a = [[-0.143, 0.179, -0.111, -0.051], [0.185, -0.141, 0.151, 0.091], [-0.021, 0.052, 0.094, -0.012], [0.164, -0.107, 0.163, 0.094], [-0.066, 0.056, 0.075, 0.148], [-0.033, 0.013, 0.058, 0.143], [0.012, 0.033, 0.107, -0.012], [0.127, -0.056, -0.045, -0.027], [0.144, -0.144, 0.055, 0.067]]
Rows and columns are counted from 1.
(1, 1)	-0.143
(2, 3)	0.151
(2, 2)	-0.141
(3, 2)	0.052
(3, 4)	-0.012
(5, 3)	0.075
(7, 4)	-0.012
(4, 3)	0.163
(8, 4)	-0.027
(4, 4)	0.094
(7, 1)	0.012
(3, 1)	-0.021
(2, 4)	0.091
(7, 2)	0.033
(9, 2)	-0.144
(3, 3)	0.094
(5, 1)	-0.066
(1, 2)	0.179
(6, 3)	0.058
(6, 1)	-0.033
(8, 3)	-0.045
(4, 1)	0.164
(5, 4)	0.148
(6, 2)	0.013

grid =
[[5883 4767 6605 3589]
 [6696 6574 2706 4535]
 [6210 5063 6003 3042]
 [4853 4771 6034 8334]
 [6107 4871 6340 3450]
 [5373 4325 7498 4285]]
Rows and columns are counted from 1.
(1, 1): 5883
(4, 3): 6034
(3, 1): 6210
(6, 1): 5373
(3, 4): 3042
(3, 3): 6003
(2, 3): 2706
(5, 1): 6107
(6, 2): 4325
(2, 1): 6696
(2, 4): 4535

B =
[[ 70  61 -35  -7 -37 -23  63 -15]
 [ -3 -38  37  40  38  52 -38  43]
 [-47 -60  98  24 100  51 -62  35]
 [-26  51 -23  29 -22  18  53  27]
 [ 45 -29  43   9  42  20 -30  10]
 [-19 -41  14  67  18  75 -42  69]
 [ 60  16 -45  40 -45  29  17  34]]
Rows and columns are counted from 1.
row 1 col 1	70
row 5 col 5	42
row 2 col 7	-38
row 7 col 6	29
row 7 col 8	34
row 2 col 6	52
row 3 col 4	24
row 3 col 1	-47
row 3 col 7	-62
row 1 col 4	-7
row 4 col 2	51
row 7 col 7	17
row 7 col 3	-45
row 7 col 5	-45
row 6 col 7	-42
row 3 col 8	35
row 4 col 3	-23
row 2 col 8	43
row 2 col 5	38
row 3 col 6	51
row 1 col 3	-35

x = ((-40, 59, 0, 43, 25, 51, -67, 0, 40, -6, -30, -42), (0, -16, -19, -7, -12, 0, 12, 4, 3, -11, -8, 2), (15, -8, 49, -3, 23, -17, -29, -29, -3, 6, -5, -42), (-25, -21, -39, 33, -32, 7, 0, -13, 94, 17, 85, 6), (-10, -22, 18, -33, 20, -3, -1, 11, 13, 9, -21, 11), (23, 2, 37, -15, -20, 9, -29, 21, 13, 23, -9, -50), (25, 12, 51, 7, -4, -26, -17, 14, -12, -8, -33, -7), (-1, -2, -19, -21, 1, -5, 18, 25, 25, -9, -25, -28), (-17, -24, -19, -3, -19, 6, 7, -35, -30, -2, 19, 29), (-46, -6, 10, -54, -3, -8, 16, 75, 97, 18, 23, 51), (1, -29, -33, -38, -1, 3, 37, 22, 24, -22, 51, 43), (0, -41, 23, -5, 21, -36, -19, -1, -28, -26, -16, 8), (5, 17, -22, 7, -44, 20, -7, -5, 14, -6, -2, -4), (6, -17, 17, 35, -18, -3, 18, -10, -27, -8, 81, 37), (-18, -19, -5, -14, 26, -9, 30, 75, -17, 11, 9, 29), (-7, -2, -3, 15, -10, -6, -10, -9, -8, -18, 6, 0))
Indices start at 1.
(1, 1) => -40
(10, 1) => -46
(15, 1) => -18
(10, 5) => -3
(6, 6) => 9
(7, 11) => -33
(4, 3) => -39
(15, 5) => 26
(11, 7) => 37
(6, 4) => -15
(3, 11) => -5
(14, 8) => -10
(14, 2) => -17
(15, 2) => -19
(16, 7) => -10
(13, 2) => 17
(5, 6) => -3
(15, 6) => -9
(16, 3) => -3
(4, 5) => -32
(7, 12) => -7
(2, 6) => 0
(2, 7) => 12
(10, 8) => 75
(6, 8) => 21
(6, 11) => -9
(14, 7) => 18
(4, 11) => 85
(11, 11) => 51
(14, 9) => -27
(5, 1) => -10
(13, 8) => -5
(13, 10) => -6

W =
[[  4.6  12.8  10.0   7.7   1.9  -8.1  -1.4  11.6   5.6   2.3   0.6  12.5]
 [ -4.8 -15.4   4.2  12.6  -0.8   8.6  -1.2   4.3  -0.2   9.7  16.6   6.5]
 [ 15.8   0.2  -4.7  19.4   6.0  -0.5  13.5  -1.9   7.2  -1.4  13.8  -2.7]
 [ 11.1   6.3  -2.4   9.1  -5.6  -8.0  11.8  14.5  -8.7  12.4   7.6   6.3]
 [ -4.4   4.8  10.1  16.8   9.5  19.1  11.5  10.8  10.1   9.5   7.1  16.2]
 [  6.7   6.2   9.9  14.1   2.1   3.7  -2.3   3.4   7.6  19.4  12.2  14.7]
 [ 15.1   1.2   3.1   5.9   0.0   8.4   3.4   3.0  11.2   1.8   1.1
    3.4]]
Rows and columns are counted from 1.
(1, 1): 4.6
(3, 12): -2.7
(5, 2): 4.8
(2, 10): 9.7
(4, 12): 6.3
(6, 3): 9.9
(7, 12): 3.4
(5, 9): 10.1
(7, 1): 15.1
(4, 4): 9.1
(2, 7): -1.2
(5, 5): 9.5
(7, 3): 3.1
(4, 8): 14.5
(6, 12): 14.7
(6, 11): 12.2
(4, 5): -5.6
(7, 10): 1.8
(6, 2): 6.2
(7, 4): 5.9
(4, 9): -8.7
(1, 3): 10.0
(1, 8): 11.6
(7, 9): 11.2
(4, 10): 12.4
(4, 6): -8.0
(5, 6): 19.1
(3, 6): -0.5
(4, 3): -2.4
(5, 4): 16.8
(1, 6): -8.1
(2, 1): -4.8

M =
[[ -3 -26   2 -23  66 -24]
 [  0  24  70   1 -24   1]
 [  4  -6   9  -3  37  -3]
 [ 10  18  28  13   0  13]
 [ 28   4 -23 -25  57 -25]
 [  3  19  26  59 -20  58]
 [ 37  50 -19  81 -26  81]]
Rows and columns are counted from 1.
(1, 1)	-3
(5, 2)	4
(5, 5)	57
(7, 5)	-26
(4, 1)	10
(3, 6)	-3
(7, 1)	37
(2, 1)	0
(4, 3)	28
(1, 5)	66
(2, 3)	70
(6, 3)	26
(4, 4)	13
(6, 4)	59
(4, 6)	13
(5, 6)	-25
(7, 3)	-19
